Each row has a name. Each question is about the rows just above it.

M: [102 157 105 133 121 193]
L: [109 104 105 140 168 139]
Q: [115  95 105 123 172 197]
V: [115  95 105 123 172 142]
X: [125  90 105 109 172 151]
Does one of the named rows hold [ 95 105 123 172] side by side, in this order?
yes
Among the named rows, does one hold [105  90 125] next to each other, in this order?
no
Among the named rows, does one hold [ 95 105 123 172] next to each other, in this order?
yes

C: [132  94 153 139 109 119 125 146 109 138  91 174 122 110 149 105 140 124
 137 129 131 119 109 127 103 196 139 126 159 121 117 158 118 150]
N: [132  94 153 139 109 119 125 146 109 138  91 174 122 139 149 105 140 124
 142 129 131 130 109 127 103 196 139 126 159 121 117 158 128 150]
G: [140  76 132 145  97 151 127 107 133 136 113 144 130 143 114 126 121 150
 140 133 133 117 126 117 134 159 122 118 147 148 101 154 108 154]
E: [129 105 131  92 121 123 157 151 161 115  87 158 129 139 139  98 122 134
 142 127 105 130 166 124 123 181 134 134 142  73 141 122 128 106]
P: [109 178 132 175 148  98 137 107 144 136  75 130 146 155 123 142 110  88
 110  95 151 145 137 110 167  82  97 143  93 125 127 141 145 172]
Z: [135 191 130 147  98 102 110 112 118 125 113 178 126 124 157 146 121 115
 137 126 134 109 109 121  85 117 134 116 168 102 108 119 111 139]
Is [137 110] printed in one of the named rows, side by side and in this order?
yes
Does one of the named rows hold [145 136] side by side, in this order?
no
Does one of the named rows hold [139  98] side by side, in this order?
yes
Among the named rows, does one hold [122 134] next to each other, in this order?
yes
Does one of the named rows hold [109 127 103] side by side, in this order?
yes
Among the named rows, does one hold [133 117 126 117 134] next to each other, in this order?
yes
Is [146 108] printed in one of the named rows, side by side and in this order?
no

U: [166  87 166 146 139  68]
H: [166  87 166 131 101 152]
J: [126 127 143  63 121 172]
Y: [ 98 105  87 149 126 144]
K: [122 116 120 177 119 110]
B: [116 116 121  95 122 130]
F: [ 98 129  87 149 126 144]
D: [ 99 114 116 129 125 190]
W: [152 113 143  80 135 132]
S: [136 121 148  79 160 142]
T: [166 153 147  73 116 121]
Is [166  87 166 131 101] printed in one of the named rows, side by side and in this order?
yes
Among the named rows, does one hold [116 121  95 121] next to each other, in this order?
no
Among the named rows, does one hold [ 79 135] next to each other, in this order?
no
Is [166 153] printed in one of the named rows, side by side and in this order?
yes
Does one of the named rows hold [166  87 166 146 139] side by side, in this order?
yes
Is [166 131 101] printed in one of the named rows, side by side and in this order?
yes

nitiz: [ 89  89  82  65  90  87  73 169 153]
folo: [119 114 100  89  89  89  82  65  90]
mifek: [154 139 119 114 100  89  89  82  65]
pozi: [119 114 100  89  89  82  65  90  87]
Is [ 89  89 100] printed in one of the named rows, side by side and in this order?
no
Among the named rows, does one hold [119 114 101] next to each other, in this order?
no
Does one of the named rows hold [100  88] side by side, in this order?
no
Is [ 89  89 100 114 119] printed in one of the named rows, side by side and in this order?
no

refe: [122 104 117 128  90 149 112 133 108 123 118  87 152 147 173 141 151  81
 144 176 122 158 113 130 103 131 134 124  84 163 109 147 121 158 158 132
 149]
Gugel: [139 132 116 119 142 106 111 108 122 134 108 107 146 148 175 148 130 115
 133 185 111 172 106 121 126 130 116 162 109 175 125 114  85 175 160 144
 132]
Filu: [140 133 119 119 145 106 111 109 124 133 108 107 145 149 174 149 130 118
 134 187 108 173 109 121 128 130 117 162 110 176 130 113  84 176 157 144
 131]
Pip: [104 102 137 133 108 145 139 154 111 166 136 114 159 123 117  89 135  85
 116 109 155 133 134 134 102 132 141 111  95 113 131 209 114 145 162 111
 113]
pob: [105 106 138 131 116 141 141 153 114 171 135 118 159 121 116  85 132  89
 110 108 156 134 130 132 103 130 139 116  98 110 135 208 109 146 165 112
 109]
gefur: [131 148 125 113 186  92 134 113 137 173 118 141 152 134 129  97 110 139
  97 145 137 158 112 114 128 120 112 171 133 133 139 135  70 159 162 145
  96]
Does one of the named rows hold [ 70 159 162 146] side by side, in this order?
no
Among the named rows, does one hold [123 117  89 135  85] next to each other, in this order?
yes
Is [113  85] printed in one of the named rows, side by side and in this order?
no
Among the named rows, does one hold [133 139 136] next to each other, in this order?
no
Is [139  97] printed in one of the named rows, side by side and in this order?
yes

Fetu: [162 157  46 134]
Gulug: [169 160 123  57]
vili: [159 159 137  51]
setus: [ 62 123 157 164]
luno: [107 172 169  83]
Vufe: [ 83 163 175  99]
zurig: [167 170  99  84]
Is [ 62 123] printed in one of the named rows, side by side and in this order?
yes
Does one of the named rows hold [167 170  99] side by side, in this order?
yes
Among the named rows, does one hold [172 169  83] next to each other, in this order?
yes
Does one of the named rows hold [160 123  57] side by side, in this order?
yes

ligo: [177 176  74 164 148  96 104 145 126  93]
tikot: [129 167 201  90  75 207 145 171 161  75]
Gug: [129 167 201  90  75 207 145 171 160  75]
kivi: [125 144  90  65 178 156  62 102  51 120]
Depub: [139  67 100 164 150 123 181 122 118 214]
bikib: [125 144  90  65 178 125  62 102  51 120]
Is [145 207] printed in one of the named rows, side by side and in this order?
no
Does one of the named rows hold [102  51 120] side by side, in this order?
yes
Among the named rows, does one hold [122 119] next to each other, in this order?
no

vani: [184 171 136 140 107  66  61  68  83 110]
zizut: [120 105  85  69  71  99 140 148 181 212]
dodod: [120 105  85  69  71  99 140 148 157 141]
piti: [120 104  84  81  82 103 127 142 148 141]
vaki: [184 171 136 140 107  66  61 148  83 110]
Among the named rows, does one hold [140 107  66  61  68] next to each other, in this order?
yes
Does one of the named rows hold [105  85] side by side, in this order?
yes
Does one of the named rows hold [110  83] side by side, in this order?
no
Among the named rows, does one hold [ 66  60  68  83 110] next to each other, in this order?
no
Is [104  85  69  71] printed in one of the named rows, side by side and in this order?
no

poko: [119  73  79 129 127 110 100 119  61  67 136 109 133 121 141 110  85 125
  53 173 121 163 118 153  96 102 143 124 133]
det: [103 159 136 158 125 131 129 125 136 129 133 124 157  99 153 120 129 129
 137 124 107 149 118 153  96 102 143 124 133]
rima: [103 159 136 158 125 131 129 125 136 129 133 124 157  99 153 120 129 129
 137 124 107 149 118 142 108 158 133 108 131]
Is [124 133 129 136] printed in one of the named rows, side by side and in this order?
no
Among the named rows, does one hold [129 127 110] next to each other, in this order?
yes
Is [100 118  61  67] printed in one of the named rows, side by side and in this order?
no
Is [131 108 133 158] printed in one of the named rows, side by side and in this order?
no
Does one of the named rows hold [156  99] side by side, in this order?
no
Among the named rows, does one hold [118 153] next to each other, in this order?
yes
Among the named rows, does one hold [124 137] next to each other, in this order?
no

fasup: [106  74 166  88 103 124 126 143]
tok: [137 162 152 132 151 167 136 115]
bap: [123  91  78 169 153 158 130 165]
lil: [216 100 187  75 110 197 158 159]
Dulo: [203 184 168 155 107 138  63 126]
rofa: [137 162 152 132 151 167 136 164]
Duvid: [170  78 175 159 193  90 138  52]
Does one of the named rows hold [110 197 158] side by side, in this order?
yes
Is [ 78 169] printed in one of the named rows, side by side and in this order?
yes
Among the named rows, does one hold [184 168] next to each other, in this order?
yes
Is [157 130] printed in one of the named rows, side by side and in this order?
no
Is [ 74 166  88] printed in one of the named rows, side by side and in this order?
yes

larom: [107 116  94 143  88 101 194 118 139 112 170 162 147 133 150 112 138 178
 112 118 124 129 116 114 157 151 141 121 199  93 177 107]
lekop: [119 135  98 149  80  93 215 106 151  98 178 180 152 125 151 108 109 190
 136 113 103 146  99 107 154 122 111 113 186  91 172 114]
guro: [135 108  99 115 135 136 161 119 140 111 173 162 106 140 129 120 138 154
 145 126 174 110 115 111 146 144 144 134 183 115 184  92]
Git: [132 102 110 115 156 110 112  97 101 115 175 136 109 139 163 153 112 143
 133 145 130 153 130 140 119 113 129 140 165  92 187 128]
Deri: [141 107 104 100 138 129 122 112 118 131 166 141 109 151 157 113 122 164
 175 132  96 137 130 126 141 114 103 152 189 120 151 109]
gufe: [154  99  92 108 122 122 151 122 125 115 161 142 125 158 136  96 139 159
 161 118 131 116 126  99 168 137 113 132 201 136 153 102]
Among the named rows, does one hold [151 121 125 115] next to each other, in this order?
no
Among the named rows, does one hold [151 122] next to each other, in this order?
yes
Among the named rows, does one hold [143 132 145] next to each other, in this order?
no

Zugo: [ 82 160  92 141 170 161 114  80 158 154 144 130 111 144]
totov: [182  99 116 142 112 143 139 173 149 117 172 112  82 146]
zuto: [166  93 188 104 158 134 142  98  61  41 165 168  96 126]
vanim: [182  99 116 142 112 143 139 173 109 125 171 104 132  76]
Does one of the named rows hold [142 112 143 139] side by side, in this order?
yes
Among the named rows, does one hold [111 130 144 154 158] next to each other, in this order?
no
Does one of the named rows hold [143 130 111 144] side by side, in this order?
no

veku: [125  77 196 116 173 156  74]
Vum: [ 74  94  74 170 158 185 170]
taf: [118 144  85 202 131 122  68]
lusot: [100  79 115 139 213 122 157]
pofen: [ 62 182 139  94 111 169 114]
Among the named rows, does one hold [181 139  94] next to each other, in this order?
no
Does one of the named rows hold [169 111  94 139] side by side, in this order?
no

maref: [108 199 122  96 124 148  87  73 110]
lem: [156 141 113 137 138  92 179 187 150]
mezu: [137 128 141 116 112  73 154 155 131]
gikeb: [ 85 106 130 123 102  83  81  90 149]
ruvi: [129  90 137 116  97  77  94 111 109]
ved: [110  99 125 127 127 158  95 109 147]
Does one of the named rows hold [127 127 158] side by side, in this order?
yes
Among the named rows, does one hold [155 131] next to each other, in this order?
yes

reku: [ 97 163 160 146 125 177 192  83 121  70 110 153 136 177 132 147]
Viroz: [ 97 163 160 146 116 177 192  83 121  70 110 153 136 177 132 139]
ramir: [111 139 158 145 165 145 104  78 173 177  96 166  68  69 191 129]
Is [ 96 166] printed in one of the named rows, side by side and in this order?
yes
Does one of the named rows hold [125 177 192  83 121] side by side, in this order?
yes
Does one of the named rows hold [132 139] side by side, in this order?
yes
Among the named rows, does one hold [136 177 132] next to each other, in this order?
yes

vado: [124 119 137 133 103 111 122 123 114 165 134 114 139  93 127 133 101 105
 111 126 117 130 144 140 124 156 129 118 142 116 138 153 113]
kugak: [118 128 149  97 154 100 122 132 128 107 134 147 100 123 129 155 151 141
 109 131 145 147 137 145 153 115 127 145 109 143 141 129 154]
Mitaz: [118 128 149  97 154 100 122 132 129 107 134 147 100 123 129 155 151 141
 109 131 145 147 107 145 153 115 127 112 109 143 141 129 154]
pur: [118 128 149 154 154 100 122 132 129 107 134 147 100 123 129 155 151 141
 109 131 145 147 107 145 153 115 133 112 109 143 141 129 154]
rer: [128 140 142 117 122 126 104 137 132 139 130 129 144 126 132 137 179 135
 104 162 139 129 132 120  82 165 125 130 124  86 134 153 149]
fesi: [138 127 117 109  82 133 104 137 112 165 142 130 125 129 127 121 107 131
 152 123 162 121 131 141 175 164 131  97 106  85 124 117 133]
Lofo: [139 113 139 134 142 105 135 127 125 150 138 148 130 118 134 101 117 152
 115 144 118 127 155 146 114  78 125  42 159 109 129 130 134]
Is [132 136] printed in one of the named rows, side by side and in this order?
no
Does one of the named rows hold [113 139 134 142 105] side by side, in this order?
yes

Dulil: [117 104 103 135 101 124 129 148 136 118 120 114 117 101 124 121]
Nagam: [ 92 117 162 148 123 111 119 147 172 138  78 122 164 156 158  98]
Rumat: [157 108 172  87 168 145  89  97 142 140 131 138 188 202 117 109]
Tigir: [137 144 165  98 176 116 105  82 116 134 138 145 170 201 137 110]
fiduf: [155  98 159 117 125 149 105 126 141 129 132 140 112 117 105 133]
lavu: [137 128 102 126 119 139 132 129 119 127 132 106 123 109 112 134]
Does one of the named rows hold [134 138] side by side, in this order?
yes
Is [126 105 149 125] printed in one of the named rows, side by side and in this order?
no
Is [145  89  98] printed in one of the named rows, side by side and in this order?
no
Among the named rows, does one hold [165  98] next to each other, in this order?
yes
Among the named rows, does one hold [123 164 156] next to each other, in this order?
no
Among the named rows, does one hold [ 82 116 134] next to each other, in this order?
yes
Is [157 108 172] printed in one of the named rows, side by side and in this order?
yes

Fimav: [125 119 132 186 131 122 103 144 102 126]
Seg: [121 149 183 104 205  88 112 120 124  86]
fipi: [158 115 129 151  98 194 168  98  91 104]
siz: [128 140 134 113 125 166 181 101 135  81]
gipo: [136 138 159 157 138  99 111 203 146 180]
Is [131 186] printed in one of the named rows, side by side and in this order?
no
Is [125 119] printed in one of the named rows, side by side and in this order?
yes
Does one of the named rows hold [194 168  98  91 104] side by side, in this order?
yes

Baf: [ 64  92 161 167 133  67 120]
Sanob: [111  80 146 135 154 111  86]
Nerul: [ 66 147 140 177 153  89 151]
Nutiv: [172 123  59  79 141 140 143]
sinen: [159 127 198  89  52  97 125]
kimil: [ 89 168 123 176 126 152 111]
sir: [ 60 101 133 168 152  80 126]
Is [ 79 146] printed in one of the named rows, side by side and in this order?
no
Is [ 89 198] printed in one of the named rows, side by side and in this order?
no
Among the named rows, does one hold [ 64  92 161 167] next to each other, in this order?
yes
Is [ 92 162 167] printed in one of the named rows, side by side and in this order?
no
Does one of the named rows hold [ 66 146 140] side by side, in this order?
no

ditat: [ 63 122 113 123 116 112 138]
defu: [ 81 123 127 127 148 102 107]
dilef: [103 124 130 128 169 172 106]
pemo: [ 79 136 136 136 146 139 135]
sovob: [ 69 162 180 163  81 144 158]
Tad: [ 72 142 142 140 126  77 155]
fepet: [ 63 122 113 123 116 112 168]
Is [123 116 112 168] printed in one of the named rows, side by side and in this order?
yes
Does one of the named rows hold [123 116] side by side, in this order?
yes
Is [140 126] printed in one of the named rows, side by side and in this order?
yes
Does one of the named rows hold [142 140] side by side, in this order?
yes
Is [112 116 123 113] printed in one of the named rows, side by side and in this order?
no

zunul: [ 84 132 137 112]
beno: [ 84 104 137 112]
ruma: [76 62 85 90]
tuke: [146 155 156 134]
Does one of the named rows hold [147 155 156 134] side by side, in this order?
no
Is [137 112] printed in one of the named rows, side by side and in this order?
yes
Among the named rows, does one hold [76 62 84 90] next to each other, in this order?
no
Is [103 137] printed in one of the named rows, side by side and in this order?
no
Is [112 137] printed in one of the named rows, side by side and in this order?
no
Does one of the named rows hold [137 112] side by side, in this order?
yes
Among the named rows, does one hold [155 156] next to each other, in this order?
yes

Zifa: [ 70 143  98  40 125]
vata: [ 70 143  98  40 107]
Fug: [ 71 141 111  71 117]
Does one of the named rows hold [ 71 117] side by side, in this order?
yes
Is [143  97] printed in one of the named rows, side by side and in this order?
no
Among the named rows, does one hold [ 71 141] next to each other, in this order?
yes
Is [ 70 143] printed in one of the named rows, side by side and in this order?
yes
Is [98 40] printed in one of the named rows, side by side and in this order?
yes

ker: [142 153 111 141 127 117 114 114 107 139 147 136 115 117 120 121 131 130
 119 139 116 128 122 142 123 124 119 126 120 142 133 110 139 138 149 128
 123 131 134 105 113 130 143 117 102 136 122 119 136 126 121 119 113 112
 118 122 120 149 146 127 133  91]
vozu: [121 146 149 102 120 132 128 145 136 107 132 101 136 116 116 144 118 111
 143 146 143 133 111 122 111 127 121 149 148 114 140 140 115 137 109 128
 135 109 127 154 155 144 114 116 145 138 141 106 123 152 137 142 152 150
 144 147 142  94  97 139 115 160]
bapeb: [141 133 105 151 132 119 120 109 110 147 137 149 115 128 130 115 135 139
 113 124 112 125 134 140 135 127 126 115 112 145 124 109 142 129 152 128
 121 141 133  98 103 120 145 128 102 127 117 135 136 113 119 114 105 105
 112 113 115 161 157 121 139  86]
nefon: [121 146 149 102 120 132 128 145 136 107 132 101 136 116 116 144 118 111
 143 146 143 133 111 122 111 127 121 149 148 114 140 140 115 137 109 128
 135 109 127 154 155 144 137  93 104 154 134  86 135 153 127 129 131 126
 129 140 130 122 122 139 121 102]
Does one of the named rows hold [155 145 114 116] side by side, in this order?
no
Is [115 117 119] printed in one of the named rows, side by side and in this order?
no
Does one of the named rows hold [135 136 113 119] side by side, in this order?
yes
Among the named rows, does one hold [121 146 149 102] next to each other, in this order?
yes

fim: [172 112 125 141 156 119 149  86 121  99 140 113 121 140 161 119  95 137
 162 130 100 103 114 113 141 123 117 139 150 132 129 144 100 142 116 130
 105  91 112 108 165 154 133 136]
gaki: [137 138 158 132  86 120 100 109 147 188 153 137 136  88 140 145 140 145
 114 105 138 151 135 152 130 152 132 102 116 130 147 138 148 129 115 160
 145 123 121  96 112 158 124 152]
Zuka: [161 121 156 148 112 124 101  97 146 192 163 117 137 114 149 150 125 145
 130 123 136 133 128 112 127 143 147  94 135 143 140 142 131 143 124 162
 140 117 128  97 126 156 123 131]
Among the named rows, does one hold [114 113 141] next to each other, in this order?
yes
Is [102 116] printed in one of the named rows, side by side and in this order?
yes
Does one of the named rows hold [126  97 128 117] side by side, in this order?
no
Is [130 105] printed in one of the named rows, side by side and in this order?
yes
Does one of the named rows hold [ 96 112 159] side by side, in this order?
no

Til: [193 116 113 134 191]
giv: [174 115  98 160 178]
risu: [193 116 113 162 155]
sodob: [144  97 110 121 166]
papod: [144  97 110 121 155]
muke: [128 122 107 149 171]
Among the named rows, does one hold [110 121 155] next to each other, in this order?
yes
Is [128 122 107 149 171] printed in one of the named rows, side by side and in this order?
yes

